Below is a small trained network, with its code and all its weights. Each question gives an input and a target symbol and asks what happens when units are switched off, that is, made to give their printed mean instead of their output.

import numpy as np


def w(rows, s, z=0):
    codes = np.array(rows[::2]) - 128.0
    scale = np.full(codes.shape[1], s)
    scale[-1] = z or s
    return codes * scale


def norm(h):
    return h / np.sqrt((h * h).mean(-1, keepdims=True) + 1e-5)


def f(y):
    return np.maximum(y, 0)


def softmax(a):
    e = np.exp(a - a.max(-1, keepdims=True))
    return e / e.sum(-1, keepdims=True)


def log_softmax(a):
    a = a - a.max(-1, keepdims=True)
    return a - np.log(np.exp(a).sum(-1, keepdims=True))


def net(x, mask):
    ids = ['αγελμξστφψ'.index(c) for c in x.split()]
    T = len(ids)
    res = E[ids] + P[:T]
    u = 0
    for l in range(3):
        r = norm(res)
        for j in range(3):
            rows = slice(2 * j, 2 * j + 2)
            q, k, v = (r @ M[l][rows].T for M in (Q, K, V))
            z = softmax(np.where(np.tri(T) > 0, q @ k.T / 2**0.5, -1e9)) @ v
            o = O[l][rows]
            res = res + np.where(mask[u + j], z, o[:, -1]) @ o[:, :-1]
        u += 3
        y = f(norm(res) @ A[l][:, :-1].T + A[l][:, -1])
        res = res + np.where(mask[u : u + 4], y, B[l][:, -1]) @ B[l][:, :-1]
        u += 4
    return log_softmax(norm(res)[-1] @ U[:, :-1].T + U[:, -1])


Q, K, V, O, A, B = {}, {}, {}, {}, {}, {}
E = w([
[105,131,130,77,137,167],'α',
[117,117,111,97,176,95],'γ',
[128,106,85,246,182,170],'ε',
[182,166,129,178,101,150],'λ',
[150,96,123,95,101,174],'μ',
[136,102,47,139,98,140],'ξ',
[106,184,91,101,157,192],'σ',
[130,165,112,82,179,117],'τ',
[177,58,150,141,2,109],'φ',
[60,101,173,140,107,85],'ψ',
],0.026)
P = w([
[2,195,131,218,88,22],'0',
[3,172,153,114,67,100],'1',
[26,153,142,125,90,104],'2',
[45,136,138,112,105,118],'3',
[68,127,140,95,118,125],'4',
[92,111,145,85,128,135],'5',
[124,101,151,67,139,143],'6',
[152,90,159,57,150,152],'7',
[167,77,165,45,164,163],'8',
[182,62,164,46,179,176],'9',
[170,58,161,49,172,193],'10',
],0.0067)
Q[0] = w([
[153,137,121,127,99,65],'L0H1',
[143,168,159,172,93,176],'L0H1',
[196,183,122,144,89,40],'L0H2',
[161,251,165,164,43,148],'L0H2',
[124,104,142,138,144,50],'L0H3',
[138,139,86,96,194,98],'L0H3',
],0.02)
K[0] = w([
[107,114,201,129,150,140],'L0H1',
[60,172,63,148,56,93],'L0H1',
[36,93,237,146,77,77],'L0H2',
[90,220,155,175,10,33],'L0H2',
[134,190,61,117,109,88],'L0H3',
[147,190,153,98,148,71],'L0H3',
],0.014)
V[0] = w([
[42,11,147,102,172,52],'L0H1',
[122,214,252,176,107,167],'L0H1',
[81,153,40,155,2,98],'L0H2',
[64,14,180,195,98,138],'L0H2',
[131,108,25,55,85,78],'L0H3',
[184,179,82,161,145,220],'L0H3',
],0.0066)
O[0] = w([
[28,72,120,71,110,170,181],'L0H1',
[191,141,152,80,116,1,16],'L0H1',
[196,150,177,34,95,207,254],'L0H2',
[146,124,212,103,158,95,165],'L0H2',
[16,161,147,77,60,119,206],'L0H3',
[140,225,205,144,138,97,91],'L0H3',
],0.005,0.0056)
A[0] = w([
[107,155,5,176,101,114,247],'L0N1',
[95,223,2,102,211,98,74],'L0N2',
[71,109,89,85,215,50,3],'L0N3',
[148,178,145,135,105,216,109],'L0N4',
],0.014,0.0013)
B[0] = w([
[131,204,173,2,239,87,254],'L0N1',
[92,109,45,231,9,178,189],'L0N2',
[19,135,168,44,176,229,162],'L0N3',
[169,222,127,23,131,105,205],'L0N4',
],0.0096,0.0099)
Q[1] = w([
[73,143,187,125,83,200],'L1H1',
[199,53,180,247,72,183],'L1H1',
[124,154,131,169,97,211],'L1H2',
[145,178,90,196,108,99],'L1H2',
[243,86,125,220,139,172],'L1H3',
[100,174,186,131,94,37],'L1H3',
],0.011)
K[1] = w([
[137,3,87,132,120,114],'L1H1',
[59,101,175,200,42,19],'L1H1',
[108,115,147,142,163,142],'L1H2',
[134,182,165,135,101,146],'L1H2',
[168,211,129,193,147,83],'L1H3',
[165,70,87,60,135,143],'L1H3',
],0.014)
V[1] = w([
[148,176,243,188,145,237],'L1H1',
[115,128,151,159,49,145],'L1H1',
[152,100,43,107,128,76],'L1H2',
[247,10,4,85,181,252],'L1H2',
[159,120,44,116,190,77],'L1H3',
[102,116,111,45,128,64],'L1H3',
],0.013)
O[1] = w([
[185,59,86,154,130,2,59],'L1H1',
[102,81,102,197,55,145,32],'L1H1',
[70,168,159,130,123,151,109],'L1H2',
[101,236,110,76,19,7,111],'L1H2',
[98,192,107,48,186,162,16],'L1H3',
[188,169,151,103,195,101,255],'L1H3',
],0.0082,0.008)
A[1] = w([
[160,110,9,73,254,181,161],'L1N1',
[206,89,83,26,161,167,93],'L1N2',
[87,183,249,120,108,94,11],'L1N3',
[224,252,10,232,93,192,143],'L1N4',
],0.0099,0.0012)
B[1] = w([
[162,68,140,152,5,90,254],'L1N1',
[110,107,101,112,180,169,239],'L1N2',
[162,95,136,147,179,196,169],'L1N3',
[215,193,131,163,95,119,157],'L1N4',
],0.015,0.011)
Q[2] = w([
[191,74,136,1,115,101],'L2H1',
[162,72,181,181,156,224],'L2H1',
[108,198,72,92,111,97],'L2H2',
[203,122,49,90,144,133],'L2H2',
[188,162,128,251,175,208],'L2H3',
[51,157,126,147,197,81],'L2H3',
],0.013)
K[2] = w([
[188,112,184,24,36,111],'L2H1',
[196,54,88,189,107,206],'L2H1',
[121,174,57,104,126,92],'L2H2',
[222,90,33,58,129,117],'L2H2',
[107,72,45,151,201,4],'L2H3',
[150,127,4,166,133,205],'L2H3',
],0.013)
V[2] = w([
[154,136,8,90,124,166],'L2H1',
[74,239,152,82,60,54],'L2H1',
[180,133,112,75,201,92],'L2H2',
[196,60,163,187,141,82],'L2H2',
[178,104,57,116,55,180],'L2H3',
[101,178,197,167,63,115],'L2H3',
],0.013)
O[2] = w([
[103,200,149,254,243,172,254],'L2H1',
[152,64,155,73,130,248,68],'L2H1',
[51,91,123,243,58,146,214],'L2H2',
[104,184,133,30,151,248,54],'L2H2',
[118,227,86,91,66,56,213],'L2H3',
[177,101,153,127,50,144,56],'L2H3',
],0.0066,0.0075)
A[2] = w([
[137,37,238,140,133,149,3],'L2N1',
[227,148,253,167,175,12,20],'L2N2',
[169,120,203,251,82,27,68],'L2N3',
[115,184,138,123,115,94,128],'L2N4',
],0.013,0.0036)
B[2] = w([
[181,45,103,175,135,193,255],'L2N1',
[91,88,234,185,127,3,207],'L2N2',
[116,145,64,18,177,168,254],'L2N3',
[130,89,149,166,149,148,223],'L2N4',
],0.016,0.0037)
U = w([
[70,104,80,159,111,81,79],'α',
[11,89,118,100,60,134,2],'γ',
[129,89,121,88,141,18,154],'ε',
[201,135,162,158,116,81,121],'λ',
[105,131,74,196,159,94,137],'μ',
[113,174,129,74,144,180,147],'ξ',
[158,166,103,191,63,143,133],'σ',
[59,140,93,196,63,159,87],'τ',
[125,91,177,75,9,129,145],'φ',
[143,23,139,154,110,165,152],'ψ',
],0.014,0.0034)

Each question gives the input, a string of symbols that net reads in full, and the target symbol t.
The units are the heads (2 rows each of Q, K, V and O) and the neurons (one row each of A and B). Each row of codes is followed by its name. A weight is (code - 128) times the scale printed after its matrix; where a second scale follows, it is the last column's (O, A, B and U).
mask holds one flag per unit, layer by layer, with each layer's heads first. A switched-off unit (its flag False) gives its mean, the last column of its rows in O or B, instead of its output. The means were averaged over made-up inputs and are rounded, as every weight is.
A unit's drop is (log p(t) with every unit on - log p(t) with that unit switched off) / (log p(t) with every unit on - log p(t) with every unit switched off).
The circuit of an input: a set's keep is (log p(t) with only the set's units on - log p(t) with every unit switched off) / (log p(t) with every unit on - log p(t) with every unit switched off). Starting from the 12 units with the biggest drops (on a tie, the unit counted first), units are removed one at a time, each time the one whose removal leaves the highest keep (on an exact tie, the one counted first), for as long as the keep stays at least 0.8.
circuit, biggest first: the units of the circuit, biggest drop first
most important unit: the unit with the biggest drop
k most important neurons: the k neurons with the biggest drops, biggest first
k most important neurons of layer l: the k neurons of layer l with the biggest drops, biggest first
heads that matter: for each layer, one digit per head in row order, 1 if its drop is at least 0.15 and else 0, layers parted by /
input ε μ λ ψ ξ ψ φ ξ ξ ψ φ, target ψ: 2 most important neurons : [L2N1 L0N1]
input ψ ξ ψ ξ, target ψ: heads that matter : 010 / 001 / 011
input α μ α, target μ: 2 most important neurons : [L1N1 L0N1]
input ψ ε ξ μ ξ μ ξ ε, target ξ: heads that matter : 001 / 001 / 010
input λ τ α, target τ: circuit, biggest first : [L0N2 L0H2]
input ξ ψ μ μ μ μ γ ψ, target μ: most important unit : L1N1
input ψ ε ξ ε τ μ α, target τ: circuit, biggest first : [L0H2 L0N1 L2H1]
input ψ ξ ξ ξ γ ψ ξ ε, target ε: heads that matter : 000 / 000 / 000
input ε ξ μ, target ξ: circuit, biggest first : [L1N2 L2H3]
input α ξ ξ ξ σ ξ, target σ: 4 most important neurons : [L0N2 L2N3 L1N1 L2N2]
input σ μ ψ ξ α, target ψ: 4 most important neurons : [L0N1 L1N2 L0N2 L1N1]
input γ λ μ, target μ: circuit, biggest first : [L0N1 L1N1 L2H1 L1H1]
input ε ξ ξ μ ε μ ψ φ ε ξ, target μ: heads that matter : 010 / 110 / 111
input γ φ ψ ξ ξ, target ξ: circuit, biggest first : [L0N1]
input ξ φ ξ λ ψ ξ γ ξ, target γ: 3 most important neurons of layer 0 : [L0N1 L0N2 L0N4]
input ψ μ ξ ε ε ξ ξ ξ ξ μ μ, target ξ: circuit, biggest first : [L1H2 L1N1]
input ε ψ φ ε, target ψ: circuit, biggest first : [L1N1 L2H3]
input φ ξ ξ ξ ξ ξ φ τ ξ, target φ: heads that matter : 001 / 101 / 101
input ψ σ ψ μ φ ψ ξ ξ σ ε ξ, target σ: 2 most important neurons of layer 0 : [L0N2 L0N3]
input ξ ε ε ψ μ ψ ξ ψ ξ ψ α, target ψ: circuit, biggest first : [L0N1]
input ψ ξ μ ξ ξ ψ ε ε ψ φ, target ψ: circuit, biggest first : [L2H3 L1N1]
input ξ λ ξ φ α, target φ: circuit, biggest first : [L2H1 L2H3]
input ξ ψ ξ, target ψ: heads that matter : 000 / 001 / 011
input λ ξ λ ξ, target λ: heads that matter : 111 / 000 / 000
input ε ξ ξ ψ μ ξ ε ξ, target ε: circuit, biggest first : [L0N1 L1H1]
